[[175 129 164 153 138 168]
 [ 96 180 106 110 166 167]
 [109 143 127 127 136 144]
 [ 96 122 160 158 106 168]
 [ 85 103 188 184  81 192]
 [169 130 159 149 137 163]
 [100 114 165 162 100 168]
 [189 179 113 111 187 157]
 [145 168 102 106 168 145]
 [116 160 111 114 153 149]
 [ 94  98 187 183  79 186]] ans = 175

[[126  67  97 180 207 106  64 181]
 [121  70  99 178 204 106  56 179]
 [151 196 123 112  78 174 182  98]
 [ 69  74 190  75  69  90 202 110]
 [162 162  73 169 160 122  61 163]
 [181 184  69 158 167 146  81 160]
 [120 157 129  80  57 147 190  77]
 [151  87  93 186 198 100  70 167]
 [ 78 123 183  84  58 114 196  86]] ans = 126

[[149  90 106 196  58 177  74 200 157 121]
 [ 62 183 124 123 170  95 168  72  98  50]
 [133 146 195 186  66  99 164  77 186 203]
 [ 72 141 204  61  55 195 159 184 135 120]
 [152  79  66  95  97 139 156  81 187 127]
 [204 190 165 105  99 149 109 138 171 111]
 [185 121 206  87 124 193 108  92 168 201]
 [ 67  89 154  65  63 189 172 107 170 169]] ans = 149

[[172 114 182 187 182 180 124  89]
 [ 87 163 177 177 178 174  97 170]
 [111  94  74  76  75  76 162 163]
 [165 165  74  76  76  75 103  89]
 [166 158  77  80  76  76 102  89]
 [ 88  97  73  78  72  76 157 163]
 [159 151  73  73  74  78 141 118]
 [ 93 171 181  79 178 178  88 166]
 [156 124  74  75  78  75 145 127]
 [111  88 185 180 182 182 175 141]
 [116 163  72  73  77  76  97 160]
 [165  96  73  71  77  73 161  87]] ans = 172

[[ 89 128  79 108 155 132  96 157 105 139 176  89 130 123 134  94]
 [157 114 173 142 107 117 182 121 147 133  69 180 120 130 123 188]
 [149 153 104 120  92 171  78  61 162  54 152  74 154  87 176  83]
 [174 136 185 148  94 126 143  92 154 112  76 154 133 129 120 150]
 [ 90 117 103 134 156  96 152 191 102 181 138 151 116 140 105 153]
 [131 135 107 105 122 162 103  98 132  88 152  91 130 112 154  97]
 [ 96 116  87 154 139  92 135 177 139 162 135 149 143 111 120 160]
 [119 126 120 128 142 130 114 133 120 125 149 117 131 125 135 112]
 [124 112 156 131 136 111 165 154 115 162 101 163 111 149 108 165]
 [ 95 136  85 112 153 139  98 137 101 127 187  94 128 128 135  76]
 [102 146  82 114 145 144  73 132 100 116 201  68 137 127 138  53]
 [156 117 165 126 113 136 154 109 138 118  90 145 120 127 127 161]] ans = 89

[[189 140 172 114 158 136  76 102 123  69 149 150  69 203]
 [ 66 204 170 136 152  83 141 100  82 103 161 191 180  56]
 [122 176  79  72 130 167 103 181 167 196  57 181 133 194]
 [196  87 154 200 143  93 147 125  61 162 203  78  95 165]
 [138 178  62 113 115  55 127 116 127 164  86 201 103  99]
 [ 50  95  74 163 196 198 203 120 182 172 118 195 157 125]
 [162 115  52 196 205 171  60 200 153 175 157 135 185 170]
 [102 168  81 191 162 195 179 137 169  62 188 127 187 152]
 [ 81 198  97 157 187 153 139 189  79  77 118 196 178  60]
 [176 162  98  69 180 141  60  81  60 106  57 135  55  77]] ans = 189
---
133	69	180	115
145	131	117	148
135	71	175	120
-> 117

182	106	163	114	152	170	150
102	134	180	145	70	71	156
163	129	126	126	107	183	130
-> 180

127	152	117	124	188
122	105	136	77	137
139	191	136	116	139
-> 136

124	132	129	129	119	122	111
83	125	144	96	105	81	112
150	128	95	153	112	97	52
-> 144

180	76	67	176
128	105	201	74
177	77	61	177
-> 201

139	126	77	173	175
85	177	147	89	65
162	113	110	99	165
-> 147

136	110	130	90	197
197	119	138	169	131
91	114	128	68	167
-> 138
---
109	142	108	189	161	128
67	161	127	138	111	103
154	114	176	146	169	143
gives 111

132	143	131	133	137	131
134	134	131	126	88	128
129	191	137	132	104	123
gives 88

144	142	116	124	155	177	194
169	163	112	158	166	77	128
154	186	106	93	130	124	127
gives 77

82	90	147	202	187	69	171
167	166	150	107	149	176	134
161	66	69	77	84	162	67
gives 176

64	131	162	147	122	145
195	121	98	116	133	118
205	138	144	149	126	137
gives 133

159	124	97	115
177	128	103	98
191	151	116	105
gives 103
---
177	198	107	200	149 Answer: 177

64	125	157	108	143
104	181	119	180	148
146	80	126	93	99
Answer: 93

94	52	166	119	106 Answer: 106

189	51	121	154 Answer: 154

63	197	198	149
181	101	90	98
62	200	200	147
Answer: 90

78	90	179	196
162	66	142	106
71	183	86	113
Answer: 78

65	166	167	126
113	158	158	132
Answer: 126

104	158	146	172	57	98 Answer: 104
---
170	117	119	195	163
164	67	131	142	157
>> 119

196	54	151	86	200
176	105	128	78	96
>> 151

127	120	86	175	180
51	186	187	125	56
>> 86

178	190	53	106	165
51	90	110	65	188
>> 53

139	188	154	137	122
108	54	118	115	153
>> 154

115	164	69	139	122
101	154	135	97	86
>> 69
---
193  143  143  145  147  143
135  133  125  115  133  120
111   99  122   95  111  115
-> 143

100  109  100  147
198  130  164  178
126  115  198  199
-> 100

125  164  101  126  121  115
121  157   98  128  118  100
 54   53  108   82  101  180
-> 101

165  164  144  159
190  141  127  162
141  153  134  143
-> 144

133  205  163   66  108  130
 76   91  131   79  109  198
115   57   95  204  135  149
-> 163

187  127  127  121  124   95   77
 82   89  141  142   77  189  144
102  156  124  130  172  125  176
-> 127

132   55  171  119  141
127  101  179  127  114
125   67  180  123  125
-> 171
---
[[109, 52, 161, 163, 129],
 [126, 139, 115, 101, 130],
 [135, 151, 128, 136, 126]] -> 128

[[203, 65, 146, 135],
 [120, 97, 114, 112],
 [106, 180, 133, 140]] -> 133

[[64, 154, 121, 155, 144, 147, 65],
 [167, 96, 76, 116, 148, 90, 187],
 [64, 143, 115, 151, 134, 156, 90]] -> 115

[[160, 141, 114, 154],
 [121, 106, 120, 111],
 [83, 193, 183, 178]] -> 183

[[109, 118, 114, 113, 130, 138, 114],
 [115, 145, 144, 172, 95, 105, 171],
 [187, 142, 119, 94, 136, 144, 96]] -> 119

[[172, 183, 102, 87, 92, 111, 176],
 [84, 67, 144, 162, 158, 129, 74],
 [86, 70, 145, 170, 163, 140, 82]] -> 145
